Below is a small trained network, with its code and all its weights. Each question gives an input and a class and asks what happens when units are switched off, that is, made to give their printed mean instead of their output.

import numpy as np


def w(rows, s, z=0):
    codes = np.array(rows[::2]) - 128.0
    scale = np.full(codes.shape[1], s)
    scale[-1] = z or s
    return codes * scale


def f(y):
    return np.maximum(y, 0)


def log_softmax(a):
    a = a - a.max(-1, keepdims=True)
    return a - np.log(np.exp(a).sum(-1, keepdims=True))


def net(x, mask):
    res = np.array(x, float).reshape(1, 6) / 4 @ E
    y = f(res @ A[0][:, :-1].T + A[0][:, -1])
    res = res + np.where(mask, y, B[0][:, -1]) @ B[0][:, :-1]
    return log_softmax(res[-1] @ U[:, :-1].T + U[:, -1])


A, B = {}, {}
E = w([
[197,10,137,12,89,186,40],'x0',
[24,141,31,125,169,123,2],'x1',
[127,129,129,124,125,124,128],'x2',
[77,19,51,95,105,102,237],'x3',
[56,109,175,215,5,224,105],'x4',
[124,115,141,129,121,103,116],'x5',
],0.0085)
A[0] = w([
[209,106,217,128,117,104,217,118],'n1',
[68,136,159,194,31,216,80,22],'n2',
[135,188,182,108,142,176,57,97],'n3',
[133,57,136,105,79,201,84,96],'n4',
[149,203,189,125,147,180,46,187],'n5',
[124,137,41,108,186,85,62,89],'n6',
[89,177,134,234,138,69,133,70],'n7',
[12,135,142,133,72,164,82,5],'n8',
[53,146,97,171,137,77,193,107],'n9',
[141,106,208,210,21,205,166,6],'n10',
[205,205,150,102,221,114,86,96],'n11',
[187,126,87,78,254,57,141,40],'n12',
[88,130,61,140,176,135,43,59],'n13',
[193,121,174,105,125,61,184,32],'n14',
[129,95,158,61,106,228,79,124],'n15',
[72,30,60,119,117,156,203,117],'n16',
[95,83,69,91,139,122,189,149],'n17',
[178,60,162,63,122,166,86,138],'n18',
[73,203,112,192,128,79,170,102],'n19',
[137,94,104,58,124,138,113,112],'n20',
[178,192,184,174,144,141,26,162],'n21',
[173,27,115,64,74,174,70,195],'n22',
[57,126,55,121,177,122,48,39],'n23',
[160,96,126,55,150,113,89,52],'n24',
[71,53,63,97,105,115,190,159],'n25',
[189,207,183,92,89,172,155,243],'n26',
[66,123,95,161,88,140,67,90],'n27',
[68,135,91,132,151,121,78,47],'n28',
[104,59,102,147,131,121,170,114],'n29',
[124,153,154,215,123,91,197,124],'n30',
[84,130,30,150,136,102,61,207],'n31',
],0.0096,0.0015)
B[0] = w([
[245,122,171,111,86,226,159,218],'n1',
[49,51,102,27,209,68,223,209],'n2',
[83,119,157,190,75,73,123,190],'n3',
[115,188,51,162,173,111,115,198],'n4',
[69,104,189,211,31,50,69,209],'n5',
[180,136,178,72,104,192,210,215],'n6',
[113,205,60,172,169,133,58,198],'n7',
[135,90,144,45,172,129,212,182],'n8',
[109,197,80,163,157,104,74,198],'n9',
[122,73,105,2,187,145,190,211],'n10',
[62,56,157,71,139,32,135,226],'n11',
[57,56,81,34,230,66,153,253],'n12',
[217,138,181,133,83,196,203,202],'n13',
[199,108,176,70,153,205,160,193],'n14',
[120,218,56,184,160,127,139,202],'n15',
[66,84,198,215,31,64,100,206],'n16',
[106,50,194,185,79,61,112,190],'n17',
[177,224,76,163,172,150,91,210],'n18',
[143,244,51,139,187,115,63,205],'n19',
[98,181,77,165,181,94,97,178],'n20',
[69,77,205,218,53,52,110,215],'n21',
[114,221,81,177,151,150,108,231],'n22',
[211,132,172,114,92,201,155,211],'n23',
[101,166,46,126,159,111,102,187],'n24',
[84,76,207,208,52,70,99,204],'n25',
[159,97,173,150,67,175,131,192],'n26',
[179,101,165,86,163,188,176,177],'n27',
[201,132,137,141,112,194,155,179],'n28',
[85,73,180,206,100,125,107,171],'n29',
[158,190,74,149,133,185,64,189],'n30',
[212,120,149,87,107,177,158,207],'n31',
],0.0078,0.014)
U = w([
[57,86,185,221,45,55,84,204],'0',
[118,218,5,189,175,140,73,12],'1',
[214,127,169,100,86,217,197,5],'2',
[59,59,76,40,197,70,192,121],'3',
],0.011,0.0023)

Each question gives the input, the list of numbers given to net, and the class t.
The units are the neurons (one row each of A and B). Each row of codes is followed by its name. A weight is (code - 128) times the scale printed after its matrix; where a second scale follows, it is the last column's (A, B and U).
mask holds one flag per neuron, in row order. A switched-off neuron (its flag False) gives its mean, the last column of its row in B, instead of its output. The means were averaged over made-up inputs and are rounded, as every weight is.
A unit's drop is (log p(t) with every unit on - log p(t) with that unit switched off) / (log p(t) with every unit on - log p(t) with every unit switched off).
The circuit of an input: a set's keep is (log p(t) with only the set's units on - log p(t) with every unit switched off) / (log p(t) with every unit on - log p(t) with every unit switched off). Starting from the 12 units with the biggest drops (on a tie, the unit counted first), units are removed one at a time, each time the one whose removal leaves the highest keep (on an exact tie, the one counted first), for as long as the keep stays at least 0.8.
circuit, biggest first: the units of the circuit, biggest drop first
most important unit: the unit with the biggest drop
top k neurons: the k neurons with the biggest drops, biggest first
drop of u: that unit's drop, to one decimal
input [-7,-7,-3,-5,-4,3], class 1: circuit, biggest first	[n19]
input [-4,-2,2,3,-4,-1], class 1: top 2 neurons	[n2, n10]
input [2,8,-5,6,8,2], class 2: top 2 neurons	[n12, n23]
input [-5,2,1,-3,6,-5], class 3: top 3 neurons	[n2, n8, n10]
input [-4,3,-5,7,8,-1], class 3: top 3 neurons	[n2, n8, n10]
input [5,3,1,6,-3,-8], class 0: top 3 neurons	[n16, n25, n17]
input [0,7,4,-8,-7,1], class 0: top 3 neurons	[n21, n5, n11]
input [3,1,-6,-5,-5,6], class 0: top 2 neurons	[n21, n5]
input [-8,6,-8,6,7,2], class 1: top 2 neurons	[n19, n7]
input [-8,6,6,8,-3,-7], class 0: top 3 neurons	[n25, n16, n17]
input [-3,-5,-1,-5,8,-7], class 3: top 2 neurons	[n10, n2]
input [3,5,-2,-7,0,-6], class 0: top 2 neurons	[n5, n21]
input [-2,-5,2,-1,4,4], class 2: top 3 neurons	[n12, n1, n11]
input [-4,-5,-4,-7,8,5], class 3: circuit, biggest first	[n2]
input [-2,-1,1,6,8,2], class 3: top 2 neurons	[n10, n2]
input [8,7,7,8,1,2], class 0: top 3 neurons	[n16, n25, n17]
input [-7,-7,7,-2,-2,0], class 1: top 3 neurons	[n19, n7, n30]
input [0,-7,5,-8,5,3], class 0: drop of n21	2.9
input [0,-1,6,8,-8,-8], class 0: drop of n16	0.6
input [7,8,1,-3,5,1], class 2: drop of n13	1.1
input [-7,8,3,-7,-1,0], class 2: drop of n25	0.2
input [-5,6,2,-2,-5,0], class 2: most important unit	n6
